Where the symbols take the items:
Viz: ~>Zeg, @>Mil, +>Zof
Tep: ~>Rut, @>Vaz, +>Zeg
Fel: ~>Zof, @>Peb, +>Des
Gis: ~>Lag, @>Gen, +>Kof
Zun: ~>Reb, @>Lon, +>Vok
Kof: ~>Gis, @>Rup, +>Far
Vok: ~>Zun, @>Des, +>Peb
Nus: ~>Kor, @>Vup, +>Mus
Far: ~>Kof, @>Raz, +>Zav
Vin: ~>Nep, @>Pem, +>Fum
Rup: ~>Raz, @>Kof, +>Gen
Gib: ~>Buv, @>Lis, +>Dev
Fum: ~>Vin, @>Dev, +>Lis
Vaz: ~>Pok, @>Tep, +>Pom
Tet: ~>Peb, @>Zof, +>Mil
Met: ~>Lis, @>Buv, +>Mig
Raz: ~>Los, @>Far, +>Rup
Vum: ~>Lon, @>Reb, +>Bul
Mus: ~>Nus, @>Bul, +>Reb
Reb: ~>Mus, @>Vum, +>Zun
Nep: ~>Tav, @>Dig, +>Vin
Bul: ~>Vum, @>Mus, +>Vup
Mil: ~>Tet, @>Viz, +>Pok
Pak: ~>Zav, @>Ror, +>Suz
Zav: ~>Far, @>Los, +>Pak
Puv: ~>Dig, @>Tav, +>Kor
Buv: ~>Suz, @>Met, +>Gib
Suz: ~>Pak, @>Mig, +>Buv
Pok: ~>Mil, @>Zeg, +>Vaz
Des: ~>Fel, @>Vok, +>Lon
Mig: ~>Met, @>Suz, +>Ror
Zeg: ~>Tep, @>Pok, +>Viz
Pem: ~>Dev, @>Vin, +>Dig
Zof: ~>Viz, @>Tet, +>Fel
Vup: ~>Bul, @>Nus, +>Gat
Los: ~>Ror, @>Zav, +>Raz
Tav: ~>Gat, @>Puv, +>Nep
Gat: ~>Vup, @>Kor, +>Tav
Ror: ~>Mig, @>Pak, +>Los
Lon: ~>Des, @>Zun, +>Vum
Lis: ~>Fum, @>Gib, +>Met
Rut: ~>Non, @>Pom, +>Tep
Dev: ~>Gib, @>Fum, +>Pem
Gen: ~>Rup, @>Gis, +>Non
Peb: ~>Vok, @>Fel, +>Tet
Kor: ~>Puv, @>Gat, +>Nus
Lag: ~>Pom, @>Non, +>Gis
Dig: ~>Pem, @>Nep, +>Puv
Non: ~>Gen, @>Lag, +>Rut
Pom: ~>Vaz, @>Rut, +>Lag

The rows follow the links: the fewer symbols apart two items are, the more alike their rows tend to be.

Each row is also shifted at random along 3 hidden directions that mean nothing.

Some items, each with a row of numbers:
Mil: -59  -17    9   11   20  -21    6   -3   13    0   -5  -15  -30  -21   -8  -38   22    2   13   51  -30   -6  -19   -7   18   34   -1   -6    0  -22   -2  -26   -3  -35    6   -9   32  -18   33
Zav:  42    5   20   51  -15   42    0   -6  -22  -27  -21    3   -4   17   -9   30   25    1   -1  -56   41   57  -18   13  -28  -40  -28   39   -3   26  -23   30   -8   38  -19  -18   34   35   10
Non:  29    7   26   24   13    8    8  -26  -26   34   -7  -10  -13   43   29  -11  -27   -7  -10  -11    5   -2  -10  -37   -6   11   15   57   20  -27   18    2    8   -2   34  -16   21  -12   -5
Zun:  70  -34  -32  -37    1   -4  -31    4   32  -54   28   45   68  -28   23    5   -4   11    0   16   25  -22   26   -1   -3    1  -32  -62   25  -20   11   19  -24   33  -51  -17  -82  -18  -28
Rut: -126     2    21     9   -17   -17    25    -6   -45    39    -3   -16   -34    24    -7    -9   -15   -16   -18    32   -31     1    -1   -18    20    12    36    63     0    -8    21   -31    18    -9    17     8    36    -1    11
Puv:  32   25   22  -11  -10    9   10   -4  -46   49   -5  -14   -7   46   23   13  -33    8   -6  -40  -28  -17  -15  -27    6  -10   34  102   20   -9    9   14   27    4   41   13   15   -3   16
Zof:  12  -27  -19  -15   -6    1  -15   13    8  -36   39   27   43  -19   18   15   -4   25   -7  -13    0   -3   -1    6   -9  -24  -35   -5   20    1   -1   39   -6   35  -34  -14  -37  -16    6
Nep: -34   16  -13    4    1   -1   17    1   -7    2  -14  -11  -32   17   10   -5  -27   -9   29  -46   26   10   -8   -1    3   -3   12   27  -22   15  -10   12   18  -15   38   12   -8   12    4
Lis: -14   39    0   40  -29   13    4   -8   -8   -6    4    6   17    6  -18   28   27  -10   -5  -49   48   40  -12   18  -42  -31  -20   -4   -4   30  -12   13  -17   35    2    9   -6   27  -18
Reb: -45  -35   -7  -15  -34   -5    2   25  -15  -11  -15   -1    7   10    1   28   28   25  -12   14  -48   -5    6   -9   47  -16   19   67   11   23   -7  -16    2   34  -34    5   11   -3   29
Pom:  55   14  -20  -15   36   25    4  -23   26  -14    4    0  -20    4   15  -14  -42    7   41  -60   36  -11   -9  -26  -26  -10  -12    1   16   -8  -12   55   33  -11   30  -25  -47   -1  -23
Pok: -36  -27  -10   -4   43  -22    6   19   13   -5    1  -10  -32  -10    1  -32  -14   -5   20   24  -27  -14    1   -3   29   31   -3  -22    0  -29    4    0    9  -31   33   -7   17  -12    1
Gen:  31    6   22   -9    3   -7    4   -6  -17   43    7    2   -6   14   13   -7  -44  -13  -23   32    7  -14    2  -15    4   27    5   -4   15  -19   26  -23    9  -28   21   -4   14  -16  -21
Lon:  83  -24   -9   -3   30   22  -10    5   31  -63   15    2    4  -33   11  -13   21   18   13  -23    4    2  -18    9  -10    6  -27  -28   29  -10   -4   21   -7    7  -20  -32  -18  -14   -6
Vok:   4  -23   11   13   -6   -2  -20  -21    6  -32   21   10   29  -29   -2   -7   27    6  -21   32   19   11   -8    4   -3    3  -38  -48   30  -18   10    6  -22   16  -47  -41   -9  -20  -15
Far: -46    4   -1    8  -24  -10   10    9   -1   -8  -20   -4    1    8  -14   27   12  -12   18   -2    1   21   19   15   -3  -18    4   11  -33   26  -25   -8   -5   21  -24   26   -6   27   13
Mus:  29  -19   -4  -31  -16   11  -10    2   -3  -12   11   16   29   10   33   30  -14   29   -4  -24   -3   -5   17   -9   -2  -37    1   44   23    5    2    0    2   48  -25   -2  -46  -12   -5
Vum:  15   -8   19   55   10    6   -4   -1   13  -27    6  -21  -34  -16  -17  -28   52   -1   14    9   -7   17  -45   -2   -2   17  -18   -4    3  -19  -12   21    3  -23   -7  -20   39  -10   21
Mig: -37   10   -9   -4  -27   -5   -4   18    3    6    3   21   33  -24  -39   35   29  -22  -31   37   -4    1   33   32    2    9    9  -74  -22   20   -5  -42  -26    5  -32   21    9   -6    3
Suz:  23   10    7   23    1    5   -4    9   10   -1  -32  -17    7    4  -35    7   32  -22  -11   19  -12   10  -10   17   10   -3    3    6  -12   19  -25  -14  -24   -1  -19   14   45   11    0
Vin: -54    3  -35  -38    1   -5   13   17    8   21  -26   -3  -13   12  -13   13  -30    6   29   -9  -22  -30   32   20   35   -7   45   18  -36   26  -13  -16    7   -1   19   40  -18   12    3

Start here and follow the symbols in turn, left to right. Where do you end up?
Answer with the item's name.
111   19   10   44   -6   36  -10  -19   16  -36  -24  -13   26   -1  -15   22   34  -11   -1  -45   51   35    1   17  -40  -24  -39  -11    5   27  -18   23  -21   31   -8  -18   -8   22   -7
~ + ~ => Zav
-53   -2   12   -4  -43  -15   13   16  -51   18   16    5   -7   21   18   24   -7   19   -3  -14  -22   15   -4  -13    7  -19   34   76    3   15    3  -15   12   27  -11   12    2   -7   17
@ @ => Nus
-23   -5   -9  -26  -12   -2   10  -15  -10   14   23   17   27    7   36    7  -39    0  -14  -15   19  -26   10  -15  -12   -8    5   -7   17   -8   11   -1    1   15    9  -14  -58  -15  -20
~ + + => Zeg
-18    4   -9   13   35    1   12   -9    9    0    4  -18  -62    7   -5  -32  -15    0   11  -26    2   -3  -28   -9  -14   -2   -9   18   -5  -25    5   24   31  -38   35  -11   12   -5   -4
@ + ~ + => Zeg
 -2   -3   21   52   16    3   -7  -12    4  -23   -6  -13  -53  -15  -22  -27   20   -6   11   18   18   23  -29    2   -7   29  -22  -24    4  -25    2   -1    8  -42   -1  -12   37   -2    1
+ + + => Tav
 -5  -30  -15  -11   18  -21   -8   -6   34  -31   13    5    3  -42  -11  -34   11   -2    4   57    5  -22   -5    5   21   35  -19  -75   16  -36   23  -11  -15  -20  -20  -17  -11  -18   -3
~ ~ + @ => Fel
 44   12   -5  -14   -5   -8   -8    6   17   -4   21   14   37  -27  -14   19   14  -18  -24   26   20   -7   22   18   -3    4   -2  -81   -6    7    2  -25  -25    7  -17   19   -1   -1  -12
~ @ => Suz
-70   15    0   30    3    2   20  -12  -16   22  -10  -34  -51   23  -16  -11  -24  -24   24    4   18   11  -10    0    5   10    8    0  -19   11   -7    0   20  -32   34   -8   23   12   -9
~ + @ => Puv
-22   -6   -1   20   25    2   10   -8   -4   -2  -12  -18  -53   -1   -7  -33  -10  -16   15   21    1   -4   -6   -6    5   33    4   -9  -19  -20   -6    1    1  -53   33  -11   25   -2    3
+ ~ => Vup
 60    2   25   -6   -8    0   -6    3    1   11    2   -5   12   -7    2   -7    3   -8  -18   21  -13  -13   18   -3    2   22   15  -25   -5   -9   19  -19   -4  -21    6   -5   14  -15  -11
~ ~ => Ror
-130    -7   -25   -34   -24   -31     9    19   -11     9    20    25    17    -5    19    13   -17    13   -15    33    -3   -16    16   -18    18    -3     5   -25    -3    -1    -2   -11     5    20   -11     9   -31   -11   -10
@ @ @ => Pok
112   10   26    6   21   19   -4  -23  -11   31   14    8   17    0    7  -16  -26  -10  -12   -8   36  -16   -4  -20  -22   21  -16   -9   10  -14   25   12    4  -24   18  -30   13  -16  -19
@ @ + => Gen
  9   19    8   30   30    7   15  -18    2   -1  -14  -30  -45   16    6  -35   -8   -2   35  -29   17    6  -21  -11    0   13    3   14  -10   -5   -6   20   25  -33   33   -6   11   13   -7
~ + + => Tav
-46   -8   -2    7  -10    1  -14   -9  -13   -6   20   19   31    5   17    8   13   25    9  -10    6   16  -11  -10  -10  -22  -26   22   26   16   11   16    2   38   -9  -18  -18    3   -2
@ ~ + => Mil
  0  -36  -26  -15    0  -19  -31   21   37  -39   16    1   25  -41   -2   -2   23   20    0   35  -35   -1    1    7    5   -6    4  -48   10   -1  -14    5  -14    8  -36   -6  -26  -20   13
~ ~ @ + => Mil
